Below is a small trained network, with its code and all its weights. Each question gives an input and a class and asks what happens when units are switched off, that is, made to give their printed mean instead of their output.

import numpy as np


def w(rows, s, z=0):
    codes = np.array(rows[::2]) - 128.0
    scale = np.full(codes.shape[1], s)
    scale[-1] = z or s
    return codes * scale


def norm(h):
    return h / np.sqrt((h * h).mean(-1, keepdims=True) + 1e-5)


def f(y):
    return np.maximum(y, 0)


def log_softmax(a):
    a = a - a.max(-1, keepdims=True)
    return a - np.log(np.exp(a).sum(-1, keepdims=True))


def net(x, mask):
    res = np.array(x, float).reshape(1, 6) / 4 @ E
    u = 0
    for l in range(2):
        y = f(norm(res) @ A[l][:, :-1].T + A[l][:, -1])
        res = res + np.where(mask[u : u + 5], y, B[l][:, -1]) @ B[l][:, :-1]
        u += 5
    return log_softmax(norm(res)[-1] @ U[:, :-1].T + U[:, -1])


A, B = {}, {}
E = w([
[253,100,39,175,195,109,145,150],'x0',
[118,113,96,186,17,111,111,116],'x1',
[119,84,79,115,92,127,54,235],'x2',
[196,183,164,97,34,114,57,82],'x3',
[60,62,37,128,193,65,19,144],'x4',
[112,58,164,61,73,160,105,34],'x5',
],0.0067)
A[0] = w([
[165,122,156,2,240,136,69,63,56],'L0N1',
[151,114,132,109,163,148,107,60,1],'L0N2',
[164,96,187,49,88,138,100,17,68],'L0N3',
[176,95,119,117,33,130,38,102,61],'L0N4',
[115,141,129,110,164,140,149,110,37],'L0N5',
],0.0095,0.0038)
B[0] = w([
[109,145,86,209,136,170,96,85,222],'L0N1',
[92,145,142,170,248,100,123,106,154],'L0N2',
[105,141,48,85,203,184,166,163,254],'L0N3',
[120,139,129,130,159,179,181,61,221],'L0N4',
[172,94,175,110,94,79,134,78,147],'L0N5',
],0.012,0.0061)
A[1] = w([
[154,122,208,206,218,2,92,44,4],'L1N1',
[240,232,183,171,89,180,201,216,244],'L1N2',
[7,134,150,194,89,186,83,40,213],'L1N3',
[116,112,170,157,183,118,151,155,83],'L1N4',
[103,110,140,158,207,32,152,127,101],'L1N5',
],0.008,0.0029)
B[1] = w([
[112,97,149,55,104,159,154,36,170],'L1N1',
[151,245,44,167,151,141,177,249,254],'L1N2',
[91,130,173,158,100,121,45,126,245],'L1N3',
[103,142,114,105,149,133,233,133,154],'L1N4',
[134,170,124,57,185,173,155,94,180],'L1N5',
],0.013,0.0078)
U = w([
[75,105,125,60,153,206,146,49,180],'0',
[136,231,50,163,186,169,194,193,231],'1',
[246,66,67,163,66,81,103,89,25],'2',
[70,93,185,191,9,106,7,160,120],'3',
[245,28,91,119,163,13,78,231,3],'4',
],0.011,0.0043)

Each question gives the input, the list of numbers given to net, and the class t.
The units are the neurons (one row each of A and B). Each row of codes is followed by its name. A weight is (code - 128) times the scale printed after its matrix; where a second scale follows, it is the last column's (A, B and U).
mask holds one flag per neuron, layer by layer. A switched-off neuron (its flag False) gives its mean, the last column of its row in B, instead of its output. The means were averaged over made-up inputs and are rounded, as every weight is.
A unit's drop is (log p(t) with every unit on - log p(t) with that unit switched off) / (log p(t) with every unit on - log p(t) with every unit switched off).
The circuit of an input: a set's keep is (log p(t) with only the set's units on - log p(t) with every unit switched off) / (log p(t) with every unit on - log p(t) with every unit switched off). Starting from all 10 units, units are removed one at a time, each time the one whose removal leaves the highest keep (on an exact tie, the one counted first), for as long as the keep stays at least 0.8.
circuit, biggest first: the units of the circuit, biggest drop first
most important unit: the unit with the biggest drop
top k neurons: the k neurons with the biggest drops, biggest first
top k neurons in layer l: the k neurons of layer l with the biggest drops, biggest first
drop of u: that unit's drop, to one decimal
input [-1,-1,7,6,6,-6], class 3: top 2 neurons : L1N2, L0N3
input [0,2,-5,6,8,-3], class 0: most important unit : L1N1
input [-3,-4,-6,-7,2,-8], class 0: circuit, biggest first : L0N3, L1N1, L1N2
input [-2,-3,6,4,0,0], class 3: top 2 neurons : L1N3, L1N2
input [-6,0,-3,-7,7,-8], class 0: top 3 neurons : L1N2, L0N3, L1N5
input [-8,-1,1,-8,6,5], class 3: circuit, biggest first : L1N3, L0N3
input [6,-8,3,8,3,0], class 3: circuit, biggest first : L0N1, L1N2, L0N3
input [1,6,1,6,3,-5], class 3: top 3 neurons : L0N3, L1N3, L0N4
input [7,-4,8,0,4,8], class 2: top 2 neurons : L1N2, L0N3
input [8,-1,1,3,7,5], class 2: top 2 neurons in layer 1 : L1N2, L1N4
input [-1,-6,4,6,3,4], class 0: top 3 neurons : L1N2, L0N3, L0N4
input [-3,-5,6,5,7,-8], class 3: top 2 neurons in layer 1 : L1N2, L1N4
input [6,4,4,-5,-3,8], class 0: top 2 neurons : L1N2, L0N4
input [-1,5,-6,-6,5,3], class 0: most important unit : L1N5
input [-5,-5,0,-8,3,-4], class 0: top 4 neurons : L1N2, L0N3, L0N5, L1N5
input [7,7,2,0,7,6], class 2: top 2 neurons in layer 0 : L0N1, L0N3
input [5,-1,2,6,3,6], class 0: top 2 neurons : L1N2, L0N4
input [-4,-7,2,4,6,-7], class 3: top 2 neurons in layer 0 : L0N1, L0N3
input [4,1,-7,1,7,-2], class 0: top 2 neurons in layer 1 : L1N1, L1N2
input [-2,2,4,0,0,1], class 3: circuit, biggest first : L1N3
input [-8,6,5,-5,3,8], class 3: drop of L1N3 : 0.6
